Below are the code and all the weights of a small trained network. Each question names an input and a class and asks about switching units off, where a switched-off unit gives its printed mean instead of its output.

import numpy as np


def w(rows, s, z=0):
    codes = np.array(rows[::2]) - 128.0
    scale = np.full(codes.shape[1], s)
    scale[-1] = z or s
    return codes * scale


def f(y):
    return np.maximum(y, 0)


def log_softmax(a):
    a = a - a.max(-1, keepdims=True)
    return a - np.log(np.exp(a).sum(-1, keepdims=True))


def net(x, mask):
    res = np.array(x, float).reshape(1, 4) / 4 @ E
    y = f(res @ A[0][:, :-1].T + A[0][:, -1])
    res = res + np.where(mask, y, B[0][:, -1]) @ B[0][:, :-1]
    return log_softmax(res[-1] @ U[:, :-1].T + U[:, -1])


A, B = {}, {}
E = w([
[193,186,122,73,57,180,180,100,130,130,119],'x0',
[87,36,111,92,76,196,171,154,134,76,157],'x1',
[116,122,144,118,130,134,115,125,142,135,123],'x2',
[126,167,205,146,87,144,106,165,7,176,184],'x3',
],0.015)
A[0] = w([
[168,201,181,34,120,169,167,38,71,246,128,104],'N1',
[63,65,133,34,69,151,176,162,99,82,190,3],'N2',
[28,128,147,177,204,106,108,87,76,100,135,229],'N3',
[43,2,41,143,155,197,160,178,177,123,135,158],'N4',
[214,138,133,73,83,208,159,72,159,136,100,199],'N5',
[108,170,113,211,138,133,99,118,141,135,50,37],'N6',
[154,125,50,99,141,94,129,34,196,100,35,163],'N7',
],0.0079,0.0054)
B[0] = w([
[54,169,85,104,89,145,180,61,160,133,92,229],'N1',
[192,192,135,206,80,183,6,154,80,96,187,210],'N2',
[141,131,123,147,59,159,19,140,109,51,180,214],'N3',
[85,124,68,63,96,122,204,100,175,168,58,250],'N4',
[146,178,171,122,177,140,58,159,103,104,103,241],'N5',
[135,115,129,112,92,169,136,112,103,102,187,159],'N6',
[154,83,196,136,174,152,51,206,104,102,132,237],'N7',
],0.012,0.015)
U = w([
[135,107,161,121,113,132,120,163,139,98,134,254],'0',
[115,170,209,147,137,96,112,156,89,137,105,28],'1',
[66,97,68,74,119,103,254,51,162,185,63,168],'2',
],0.012,0.0004)

Each question gives the input, the list of numbers given to net, and the class t.
The units are the neurons (one row each of A and B). Each row of codes is followed by its name. A weight is (code - 128) times the scale printed after its matrix; where a second scale follows, it is the last column's (A, B and U).
mask holds one flag per neuron, in row order. A switched-off neuron (its flag False) gives its mean, the last column of its row in B, instead of its output. The means were averaged over made-up inputs and are rounded, as every weight is.
A unit's drop is (log p(t) with every unit on - log p(t) with that unit switched off) / (log p(t) with every unit on - log p(t) with every unit switched off).
The circuit of an input: a set's keep is (log p(t) with only the set's units on - log p(t) with every unit switched off) / (log p(t) with every unit on - log p(t) with every unit switched off). Starting from all 7 units, units are removed one at a time, each time the one whose removal leaves the highest keep (on an exact tie, the one counted first), for as long as the keep stays at least 0.8.
circuit, biggest first: the units of the circuit, biggest drop first
unit that matters most: the unit with the biggest drop
top k neurons: the k neurons with the biggest drops, biggest first
drop when u is switched off: that unit's drop, to one decimal
input [7,8,-3,2], class 1: circuit, biggest first -> (N5 N2)
input [0,2,-5,-2], class 2: circuit, biggest first -> (N3 N2)
input [-3,-8,0,0], class 0: circuit, biggest first -> (N5 N6)
input [-3,-8,-8,-6], class 0: top 4 neurons -> (N6 N5 N3 N2)
input [-4,1,7,3], class 0: unit that matters most -> N5
input [-7,-2,1,-1], class 0: top 2 neurons -> (N3 N5)
input [5,-3,8,-5], class 1: circuit, biggest first -> (N5 N3)
input [4,7,-4,2], class 1: top 3 neurons -> (N2 N5 N3)
input [-8,3,-2,0], class 2: top 4 neurons -> (N4 N7 N5 N2)
input [8,0,0,3], class 2: top 2 neurons -> (N1 N7)
input [-1,-8,-8,-4], class 0: top 3 neurons -> (N5 N6 N2)
input [-8,-6,7,-1], class 0: circuit, biggest first -> (N3 N5)
input [0,-6,7,-3], class 0: top 3 neurons -> (N5 N6 N2)
input [4,-6,2,5], class 2: unit that matters most -> N1
input [-6,1,7,-7], class 2: top 3 neurons -> (N4 N2 N5)
input [-3,2,4,8], class 0: top 2 neurons -> (N5 N3)
input [0,5,4,-3], class 2: top 2 neurons -> (N4 N3)
input [-1,-8,8,-5], class 0: top 2 neurons -> (N5 N6)
input [-7,1,6,4], class 0: top 2 neurons -> (N3 N5)
input [8,0,8,-8], class 1: unit that matters most -> N5
input [7,8,-5,4], class 1: drop when N2 is switched off -> 0.1
input [7,-8,-8,4], class 2: drop when N7 is switched off -> 0.0
input [3,-4,6,4], class 2: drop when N1 is switched off -> 0.3
